Here is a tiny trained network, its code and every weight. The questions are about switching its units off for an input and a class, where a switched-off unit gives its printed mean instead of its output.

import numpy as np


def w(rows, s, z=0):
    codes = np.array(rows[::2]) - 128.0
    scale = np.full(codes.shape[1], s)
    scale[-1] = z or s
    return codes * scale


def f(y):
    return np.maximum(y, 0)


def log_softmax(a):
    a = a - a.max(-1, keepdims=True)
    return a - np.log(np.exp(a).sum(-1, keepdims=True))


def net(x, mask):
    res = np.array(x, float).reshape(1, 7) / 4 @ E
    y = f(res @ A[0][:, :-1].T + A[0][:, -1])
    res = res + np.where(mask, y, B[0][:, -1]) @ B[0][:, :-1]
    return log_softmax(res[-1] @ U[:, :-1].T + U[:, -1])


A, B = {}, {}
E = w([
[174,104,45,140,65,116,126,108],'x0',
[87,92,108,137,154,121,157,199],'x1',
[120,145,104,122,134,131,129,121],'x2',
[126,146,95,112,136,128,133,122],'x3',
[144,161,99,99,90,225,60,214],'x4',
[162,102,126,1,71,174,169,80],'x5',
[163,107,114,161,201,179,152,133],'x6',
],0.0099)
A[0] = w([
[76,178,138,93,40,73,88,144,22],'neuron 1',
[105,154,109,113,98,167,53,204,54],'neuron 2',
[167,144,125,122,105,191,87,165,31],'neuron 3',
[188,69,51,190,97,127,77,114,101],'neuron 4',
[139,145,84,81,116,89,131,164,255],'neuron 5',
[84,181,192,113,204,179,88,111,94],'neuron 6',
[133,79,137,47,89,190,189,118,79],'neuron 7',
[150,102,112,177,159,248,147,69,79],'neuron 8',
[182,193,173,135,129,147,44,38,120],'neuron 9',
],0.012,0.0044)
B[0] = w([
[199,112,107,39,212,70,114,207,195],'neuron 1',
[176,117,105,214,109,125,141,50,218],'neuron 2',
[98,102,104,106,165,58,181,62,192],'neuron 3',
[167,197,222,86,71,159,43,93,206],'neuron 4',
[67,57,188,125,119,189,90,141,201],'neuron 5',
[164,162,146,59,37,129,67,92,204],'neuron 6',
[85,187,103,201,119,84,48,131,245],'neuron 7',
[158,75,120,64,150,42,113,221,187],'neuron 8',
[177,83,108,248,116,235,125,121,214],'neuron 9',
],0.012,0.011)
U = w([
[124,103,114,135,185,60,164,6,112],'0',
[178,106,108,98,201,103,120,178,51],'1',
[99,211,119,183,140,108,123,142,143],'2',
[114,190,153,79,81,144,149,111,75],'3',
[112,118,125,140,129,124,141,126,253],'4',
[100,110,135,137,187,148,116,106,180],'5',
[116,105,117,164,158,158,136,155,180],'6',
[74,152,127,145,124,202,226,159,41],'7',
],0.013,0.0054)

Each question gives the input, the list of numbers given to net, and the class t.
The units are the neurons (one row each of A and B). Each row of codes is followed by its name. A weight is (code - 128) times the scale printed after its matrix; where a second scale follows, it is the last column's (A, B and U).
mask holds one flag per neuron, in row order. A switched-off neuron (its flag False) gives its mean, the last column of its row in B, instead of its output. The means were averaged over made-up inputs and are rounded, as every weight is.
A unit's drop is (log p(t) with every unit on - log p(t) with that unit switched off) / (log p(t) with every unit on - log p(t) with every unit switched off).
The circuit of an input: a set's keep is (log p(t) with only the set's units on - log p(t) with every unit switched off) / (log p(t) with every unit on - log p(t) with every unit switched off). Starting from all 9 units, units are removed one at a time, each time the one whose removal leaves the highest keep (on an exact tie, the one counted first), for as long as the keep stays at least 0.8.
units of the circuit, in order: the units of the circuit, biggest drop first
most important unit: the unit with the biggest drop
top k neurons: the k neurons with the biggest drops, biggest first
drop of u: that unit's drop, to one decimal
input [-8,-8,6,8,-4,0,-5], class 3: units of the circuit, in order -> neuron 6
input [3,-2,0,2,8,-5,-2], class 0: top 2 neurons -> neuron 3; neuron 2
input [-5,-6,-5,5,-1,0,4], class 6: top 3 neurons -> neuron 9; neuron 4; neuron 1
input [8,3,2,-6,-2,-3,6], class 3: top 2 neurons -> neuron 4; neuron 1
input [3,-4,7,7,-3,4,-5], class 4: top 2 neurons -> neuron 8; neuron 5
input [6,3,4,-5,6,2,6], class 0: top 3 neurons -> neuron 3; neuron 2; neuron 1
input [-6,4,2,-6,6,6,-6], class 0: units of the circuit, in order -> neuron 2; neuron 3
input [0,-5,-8,6,-5,5,2], class 4: top 3 neurons -> neuron 3; neuron 2; neuron 9
input [3,1,-7,-7,-7,-8,5], class 2: top 4 neurons -> neuron 3; neuron 4; neuron 2; neuron 1
input [0,3,3,0,2,7,4], class 2: top 3 neurons -> neuron 7; neuron 1; neuron 9
input [-1,-6,-3,0,6,-7,7], class 1: top 2 neurons -> neuron 8; neuron 7
input [-4,-5,6,3,-2,-4,-6], class 1: top 2 neurons -> neuron 1; neuron 7
input [-3,5,7,1,6,7,5], class 2: top 2 neurons -> neuron 7; neuron 1
input [1,-3,-7,1,-2,-5,7], class 1: most important unit -> neuron 8
input [6,5,0,0,-1,-4,3], class 3: top 3 neurons -> neuron 4; neuron 7; neuron 9
input [-2,-3,-5,-5,5,1,2], class 0: units of the circuit, in order -> neuron 3; neuron 2
input [-8,7,6,3,-2,5,7], class 3: top 3 neurons -> neuron 6; neuron 1; neuron 9
input [5,-4,-3,8,4,-4,-3], class 5: top 3 neurons -> neuron 6; neuron 7; neuron 5
input [1,-4,-7,6,4,4,7], class 1: top 2 neurons -> neuron 8; neuron 2
input [-8,7,1,-2,-5,3,8], class 1: units of the circuit, in order -> neuron 8
input [-1,-4,-7,1,-6,7,-2], class 2: units of the circuit, in order -> neuron 7; neuron 3
input [4,-7,-1,0,-1,-5,-8], class 1: drop of neuron 1 -> 1.1
input [8,4,-6,-1,4,-6,0], class 3: drop of neuron 7 -> 0.3
input [-8,-6,8,-2,-3,-5,-1], class 3: drop of neuron 1 -> 0.0
input [6,3,7,-2,-6,6,8], class 1: drop of neuron 3 -> 0.1
